Below are the code and all the weights of a small trained network. Each question names an input and a class and asks about switching units off, where a switched-off unit gives its printed mean instead of its output.

import numpy as np


def w(rows, s, z=0):
    codes = np.array(rows[::2]) - 128.0
    scale = np.full(codes.shape[1], s)
    scale[-1] = z or s
    return codes * scale


def f(y):
    return y / 2 * (1 + np.tanh(0.7978845608 * (y + 0.044715 * y**3)))


def log_softmax(a):
    a = a - a.max(-1, keepdims=True)
    return a - np.log(np.exp(a).sum(-1, keepdims=True))


def net(x, mask):
    res = np.array(x, float).reshape(1, 8) / 4 @ E
    y = f(res @ A[0][:, :-1].T + A[0][:, -1])
    res = res + np.where(mask, y, B[0][:, -1]) @ B[0][:, :-1]
    return log_softmax(res[-1] @ U[:, :-1].T + U[:, -1])


A, B = {}, {}
E = w([
[69,135,119,96,231,107,249,97],'x0',
[72,182,134,183,159,170,6,8],'x1',
[92,153,152,161,59,234,106,186],'x2',
[114,126,10,162,135,126,196,115],'x3',
[92,66,92,136,127,161,90,60],'x4',
[81,109,169,254,81,85,56,122],'x5',
[196,144,167,141,15,33,172,67],'x6',
[92,151,142,135,118,77,106,225],'x7',
],0.0083)
A[0] = w([
[198,158,162,160,226,90,48,88,137],'N0',
[135,134,146,127,146,141,132,153,103],'N1',
[101,111,75,161,174,141,31,200,140],'N2',
[54,116,178,220,119,179,123,113,115],'N3',
[137,176,206,130,82,50,117,249,172],'N4',
[115,112,159,102,112,180,108,217,92],'N5',
[130,132,138,146,104,108,118,123,74],'N6',
[169,201,108,93,218,177,121,110,145],'N7',
[166,155,153,109,117,147,155,144,188],'N8',
[103,110,117,160,161,149,74,171,72],'N9',
[128,83,74,145,123,96,194,131,126],'N10',
[78,107,150,165,113,157,135,110,93],'N11',
[153,166,108,86,158,124,144,100,70],'N12',
[142,129,116,141,64,188,110,123,165],'N13',
[131,126,116,149,173,151,131,133,135],'N14',
[129,126,161,121,121,66,128,166,190],'N15',
[141,124,105,164,130,110,134,125,67],'N16',
[149,120,123,168,91,181,109,143,250],'N17',
[156,122,114,173,45,220,79,141,146],'N18',
[106,137,115,117,114,109,96,110,95],'N19',
[135,82,62,157,123,75,212,128,161],'N20',
[91,143,109,120,117,92,142,108,85],'N21',
[138,88,173,123,130,165,130,138,205],'N22',
[147,101,153,118,127,194,103,226,189],'N23',
],0.016,0.0022)
B[0] = w([
[189,163,179,157,159,63,126,136,201],'N0',
[139,90,123,116,125,121,120,139,138],'N1',
[48,125,75,133,115,61,92,144,226],'N2',
[90,156,135,194,118,97,102,89,239],'N3',
[85,2,211,144,171,233,112,140,248],'N4',
[180,147,110,94,120,143,174,150,194],'N5',
[113,131,130,126,141,156,134,130,155],'N6',
[115,68,37,125,123,168,179,134,214],'N7',
[118,116,113,158,147,150,114,109,167],'N8',
[97,137,97,152,107,123,133,86,192],'N9',
[171,139,85,139,154,137,144,125,195],'N10',
[115,139,135,168,126,93,118,131,177],'N11',
[102,121,135,131,115,168,181,145,181],'N12',
[131,162,160,117,110,149,86,134,199],'N13',
[122,103,115,158,130,102,126,135,161],'N14',
[119,113,126,171,141,184,135,111,179],'N15',
[140,127,117,121,145,156,105,110,141],'N16',
[124,169,153,105,119,132,101,115,199],'N17',
[145,148,190,85,96,151,53,112,251],'N18',
[142,142,144,121,128,107,134,144,151],'N19',
[197,109,67,171,140,170,132,113,219],'N20',
[152,123,119,151,131,155,129,123,147],'N21',
[140,162,103,144,123,146,131,131,158],'N22',
[193,178,89,104,109,157,176,98,206],'N23',
],0.025,0.017)
U = w([
[140,139,116,55,121,39,60,187,46],'0',
[156,202,108,80,42,117,89,116,141],'1',
[58,167,41,193,126,13,137,127,185],'2',
[1,83,115,158,123,143,154,143,143],'3',
[123,157,226,160,138,96,79,116,121],'4',
[211,85,94,125,197,135,187,168,204],'5',
[134,167,191,102,152,43,179,169,3],'6',
],0.0095,0.0026)

Each question gives the input, the list of numbers given to net, and the class t.
The units are the neurons (one row each of A and B). Each row of codes is followed by its name. A weight is (code - 128) times the scale printed after its matrix; where a second scale follows, it is the last column's (A, B and U).
mask holds one flag per neuron, in row order. A switched-off neuron (its flag False) gives its mean, the last column of its row in B, instead of its output. The means were averaged over made-up inputs and are rounded, as every weight is.
A unit's drop is (log p(t) with every unit on - log p(t) with that unit switched off) / (log p(t) with every unit on - log p(t) with every unit switched off).
The circuit of an input: a set's keep is (log p(t) with only the set's units on - log p(t) with every unit switched off) / (log p(t) with every unit on - log p(t) with every unit switched off). Starting from the 12 units with the biggest drops (on a tie, the unit counted first), units are removed one at a time, each time the one whose removal leaves the highest keep (on an exact tie, the one counted first), for as long as the keep stays at least 0.8.
units of the circuit, in order: the units of the circuit, biggest drop first
unit that matters most: the unit with the biggest drop
top k neurons: the k neurons with the biggest drops, biggest first
drop when u is switched off: that unit's drop, to one decimal
input [-4,-3,-2,3,5,-2,-6,7], class 2: units of the circuit, in order => N2
input [4,3,-6,-5,1,-1,-2,2], class 5: top 4 neurons => N3, N2, N7, N18
input [-3,0,-8,-6,-8,8,-1,4], class 3: top 3 neurons => N4, N18, N15
input [-8,6,-3,7,4,-7,-8,1], class 2: top 2 neurons => N4, N2
input [3,4,2,8,-3,4,6,5], class 5: top 3 neurons => N2, N20, N18
input [4,-6,7,-6,2,-1,-1,-6], class 1: top 2 neurons => N4, N20
input [-2,8,-5,5,6,-2,5,4], class 4: top 3 neurons => N7, N2, N5
input [4,4,3,-3,-4,5,6,7], class 3: top 2 neurons => N4, N18
input [-3,5,4,2,-5,-6,7,6], class 4: top 2 neurons => N7, N2
input [-7,-4,4,1,-5,4,5,7], class 3: top 4 neurons => N4, N0, N15, N6
input [4,-1,-6,3,6,-1,-8,3], class 2: top 2 neurons => N4, N2
input [-7,-6,3,2,2,1,1,5], class 4: drop when N17 is switched off => 0.1
input [3,-5,1,-2,8,-6,-8,0], class 5: drop when N9 is switched off => 0.0
input [-4,-6,2,-8,4,3,-1,-5], class 1: unit that matters most => N23
input [8,6,5,-8,-1,0,-2,-7], class 2: drop when N4 is switched off => 0.3
